Each row has a name. After each piece below comes the name of the row it's from, unless a question asks for something else. Each question is about the rows just above it.

P: 43 12 -31 -10 -25 14 1 14 -21 25
K: 42 49 -95 -113 -33 -11 -27 70 27 -52
C: -47 -67 33 46 -66 17 64 -68 61 -68
Y: 37 91 -59 -85 -24 72 35 -10 23 -5
X: -60 95 57 51 -34 14 -74 -57 61 -28
N: -35 -29 -34 82 -71 -2 5 28 -18 -9
W: -48 95 14 -74 51 -34 57 -32 -81 7
Q: -47 33 -67 -61 14 -76 5 -61 -59 7
find: -74 51 -34 57 -32 : W
find: -47 33 -67 : Q
Which row holds this, read backwards? -74 14 -34 51 57 95 : X
Which row holds -68 61? : C
The row with 12 -31 -10 -25 14 1 14 -21 25 is : P

bav: 8 -35 57 -92 -4 -25 26 43 0
luduv: 20 19 -6 -2 0 38 -47 -42 22
reke: -25 27 57 -92 -4 0 63 -55 -16
tomu: -11 61 0 14 7 0 -67 -22 -5
Visam: -13 -4 14 28 -18 16 -9 -50 -44
Kaget: -11 -8 -32 37 0 0 -55 53 -31
Kovuv: -19 0 7 -42 -84 -9 -37 -36 -27
papoz: 2 -10 11 -7 0 5 21 -4 -1
Which row holds this, read backwards? 26 -25 : bav
Which row holds this, read backwards? -55 0 0 37 -32 -8 -11 : Kaget

Nar: 4 8 5 34 29
gisid: 13 -13 -6 3 1
leli: 50 39 3 15 -1
gud: 12 -19 -5 9 2
kav: -13 -17 9 -14 31
Kun: 4 8 5 2 -16
gipi: 12 -19 -1 25 -45
kib: 0 25 -45 8 6
Zivop: -53 -1 -86 -26 -53
The row with 13 -13 -6 3 is : gisid
The row with 4 8 5 2 -16 is : Kun
Which row holds 8 -45 25 read backwards? : kib
-6 -13 is which row, read backwards? : gisid
6 8 -45 25 is which row, read backwards? : kib
Which row holds -1 -19 read backwards? : gipi
-45 25 -1 is which row, read backwards? : gipi

R: 7 -57 -38 41 -8
L: 7 -57 -38 27 -8
M: 15 -43 -54 16 -31
S: -57 7 -13 27 -16
Which row holds 7 -57 -38 27 -8? : L
find: 7 -57 -38 41 -8 : R

